(in the rows, 128 means zero)
Rows with their classes:
[111 135 109 141 100 252 120 126  75 127 130 182 157 137 126 124 128 141
 137  27 125 108 130 131 133 161 108 123 121 110 130 149 112] => sd
[136 126 127 119 118  86 131 130 119 129 151 123 135 125 117 113 143 131
 129  46 122 123 155 135 119 125 126 122 123 157 133 129 111] => Lf
[143 120  98 116 123 134 132 138 121 130 121 126 133 123 135 129 122 129
 117  28 125 136 119 114 140 152 128 130 139 108 122 134 125] => Lf
[113 137 106 106 126 201 114 141  50 118 123 157 158 148  99 127 130 133
 123  18 131 124 135 139 140 147 117 124 140 122 118 151 113] => sd
[137 126 134 128 127   4 131 145 122 131 115 117 153 153 133 136 128 140
 119  41 133 134 150 109 119 164 111 136 129 129 118 142 126] => Lf
[102 116 104 144 121 154 115 225 117 119 130 129 155 109 111 116 121 124
 139  15 181 176 126 111 138 164 106 132 126 104 120 131 118] => sd
[123 121 104 149 121 148 123 140 111 108 122 127 157 125 112 135 138 133
 129  43 122 126 137 131 134 154 115 134 117 105 127 123 103] => sd
[100 111 106 148  81 224  98 143  94 123 141 153 145 130 118 127 133 123
 129 102 134 121 127 124 146 148 129 110 128 117 117 137 113] => sd
[109 120  97 134 117 240 109 126  79 130 130 162 147 150 115 123  50 133
 144  26 116 125 142 139 146 140 111 128 124 114 122 139 112] => sd
[112 118 116 131 129 235 115 129 106 130 131 147 164 130 107 128 118 131
 125  28 131 127 135 125 135 146  99 118 138 112 112 145 120] => sd
[102 122 109 127 121 192 125 135  62 119 133 156 152 183  94 138 123 131
 138  81 126 122 145 123 142 160 125 123 126 111 122 118 108] => sd
[106 121 107 134 108 186 130 136  87 111 136 165 159 133 120 151 125 139
 135  18 142 130 124 133 144 156 103 107 137 112 124 140 136] => sd
[104 119 115 126 114 207 121 125  73 115 129 157 167 132  74 127 125 143
 135  64 126 119 125 110 141 162 108 132 111 105 106 127 121] => sd
[137 115 136 137 130 121 137 134  95 137 124 134 133 131 132 140 112 134
 153  33 119 123 121 127 143 134 133 135 134 129 125 148 116] => Lf
[138 137 130 107 124 152 135 130 104 122 136 120 144 105 127 123 130 152
 103  86 121 136 131 146 135 141 124 133  95 133 127 138 126] => Lf
[156 128 128 131 125 152 134 134  90 120 128 126 133 138 127 131 129 135
 164  94 126 126 128 118 122 144 126 128 135 128 102 144 122] => Lf
[141 121 126 130 124 136 120 127  78 126 133 127 124 130 160 135 136 136
 128  46 133 128 132 129 133 111 140 126 140 129 124 150 117] => Lf
[138 126 115 116 128 124 123 146 133 141 153 131 144 113 155 127 120 143
 113  74 124 114 133 122 135 133 107 134 140 129 111 130 131] => Lf
[134 130 119 129 124 175 133 134 106 133 134 123 137 126 127 132 149 126
 115   7 127 115 124 129 145 136 124 140 144 143 130 147 136] => Lf
[100 144 104 175 113 239 104 138  86 125 136 138 148 126 116  92 126 118
 127  32  71 120 136 120 147 137 115 128 163  91 117 138 126] => sd
[ 90 122 100 133 117 252 145 129  63 111 167 153 131 143 114 117 145 133
 131  27 130 118 130 130 135 192  99 151 135 136 111 128 113] => sd
[109 129  97 153 134 192 117 129 111  86 135 149 152 142 109 126 120 128
 126  89 123 124 122 140 135 158 102 131 112 101 140 144 134] => sd
[111 128  92 136 115 225 103 138  99 130 112 143 163 138 124 125 128 137
 116  43 119 121 134 131 132 140 112 139 142  85 121 133 125] => sd
[114 123  96 122 112 222 106 119 109 117 129 160 165 139 102 122 129 142
 122  44 124 118 141 120 137 170 102 133 133 112 126 124 121] => sd
[116 134  99 137  98 238  98 126  82 122 122 144 162 133 109 126 120 138
 115  56 114 132 141 129 148 154 110 129 135  95  98 135 124] => sd
[152 119 126 138 131  68 102 129 125 136 143 132 122 124 125 128 135 113
 132 114 110 140 119 113 112 134 135 130 122 133 117 127 128] => cr
[129 133 148 136 131 167 131 149 123  88 115 128 141 123  97 128 137 136
 113 152 128 135 125 145 116 129 160 129 126 120 129 129 127] => ff
[142 128 128 125 136 146 133 136 110 146 141 126 149 122 125 134 125 131
 130  49 126 133 136 126 124 133 122 125 131 124 114 137 118] => Lf
[131 137 118 124 126 167 123 130  95 134 148 129 129 107 123 133 135 131
 120  38 129 156 138 132 132 143 115 125 139 131 103 134 116] => Lf
[142 115  85 142 110 252 114 114 102 125 169 143 145 137  97 122 116 185
 126  81 125 128 152 133 145 138 119 133 139 102  87 134  98] => sd
[143 132 133 118 127 130 131 137 116 136 128 124 128 117 129 136 129 136
 111  17 127 138 123 177 126 145 101 126 138 140 124 140 118] => Lf
[141 135 103 126 117 145 128 121 108 138 116 130 122 124 129 141 129 152
 122  15 134 125 139 135 129 147 115 119 165 123 111 126 110] => Lf
[105 112 109 118 109 252 126 128  95 137 138 147 180 128 135 115 109 140
 128  84 155 116 135 124 133 145 111 111 135  95 107 141 120] => sd
[ 91 120 100 132 109 179 119 132  92 129 126 131 155 134 102 118 123 141
 129   4 127 125 135 119 136 168 111 130 135 111 121 139 116] => sd
[130 149 118 120 104 204 120 133  85 122 135 132 166 137 116 128 123 134
 128  70 130 116 130 125 145 152 102 131 139 100 121 129 124] => sd

Rows with their classes:
[156 126 143 108 153 119 132 139 122 151 106 134 119 123 122 134 112 135
 129 134 131 110 141 128 119 114 130 131 144 130 133 136 137] => C
[133 132 132 125 162 120 127 123 118 150  89 151 132 133 127 136 134 128
 129 110 122 119 121 124 147 126 124 147 136 130 135 128 130] => E
[172 126 134 116 114 126 124 139 114  83  93 116 112 122 124 127  81 124
 129 111 147 120 122 132 118 105 134 134 131 131 151 130 142] => K
[154 136 120 131 122 120 122 131 134 129 101 144 125 117 121 126 129 118
 126 154 131 118 118 124 125 122 127 133 126 147 134 144 139] => V
[146 136 149 140 137 110 128 122 123 138 120 126 134 133 124 130 139 136
 135 157 109 127 145 113 123 124 132 141 135 142 119 115 140] => C
